x =
[[127 139 131 131 113 131 128 131]
 [127 132 136 134 126 135 131 131]
 [126 129 138 123 129 152 118 128]
 [128 129 141 131 132 136 134 130]
 [128 152 129 128 139 128 128 129]
 [128 149 126 131 141 130 129 129]
 [134 135 129 127 125 130 128 144]
 [127 129 114 127 126 141 145 128]
 [127 128 132 148 125 135 130 128]
 [126 128 127 156 130 134 127 128]
 [128 129 126 155 127 135 127 128]
 [130 144 129 129 135 130 128 135]
 [128 129 136 129 127 150 118 128]]
Indices start at 0.
Find the top entry of the column that holds the largest entry.
131
Find the bottom-right entry.
128
The entry at row 2, column 0: 126
The entry at row 1, column 0: 127
The entry directly below the smallest entry -> 126
Find the entry at row 0, column 2.
131
Find the entry in row 0 and column 1.
139
Find the maximum.
156
The entry in the top-right corner: 131
Find the top entry of the column that holds the smallest entry.
113
The entry in the top-left corner is 127
Find the entry in row 1 and column 1.
132
The entry just right of the largest entry is 130
Find the entry in the bottom-left corner.
128
The entry just left of the largest entry is 127
The entry directly below 156: 155
The entry directly above the largest entry -> 148
The entry directly above 114 -> 129

Questions about the row below.
1) The minimum?
2) The entry just right of 154?
3) The entry just left of 139?
[135, 130, 133, 118, 154, 137, 144, 136, 139, 124, 133, 132, 116, 143]
1) 116
2) 137
3) 136

grid = [118, 156, 129, 116, 123]
The entry just right of the smallest entry is 123
Which number is the second entry from the left?
A: 156
Which number is the second entry from the right?
A: 116

arr = ((125, 125, 135, 133, 130, 135, 133, 124, 124), (120, 134, 126, 131, 129, 120, 139, 117, 120), (113, 128, 130, 119, 128, 139, 137, 123, 126), (122, 131, 127, 135, 121, 115, 119, 123, 123), (133, 119, 128, 128, 121, 145, 130, 140, 148), (148, 135, 120, 121, 135, 135, 138, 129, 126), (123, 146, 112, 114, 146, 116, 143, 105, 101), (113, 121, 137, 138, 118, 123, 112, 129, 130), (122, 121, 133, 139, 118, 129, 110, 128, 131))
The entry just left of the centre entry -> 128
The minimum: 101
The entry just right of 115: 119
The entry at the centre: 121
The entry just right of the centre entry is 145
The entry just left of 116 is 146

Read these off the row that follows.
1) Find the first entry.
2) Find the entry just left of 136.
3) Find the first entry from the right.
4) Find the second entry from the end.
[141 122 121 131 136 150 127 129 108 123 113 130 121 139 107 137]
1) 141
2) 131
3) 137
4) 107
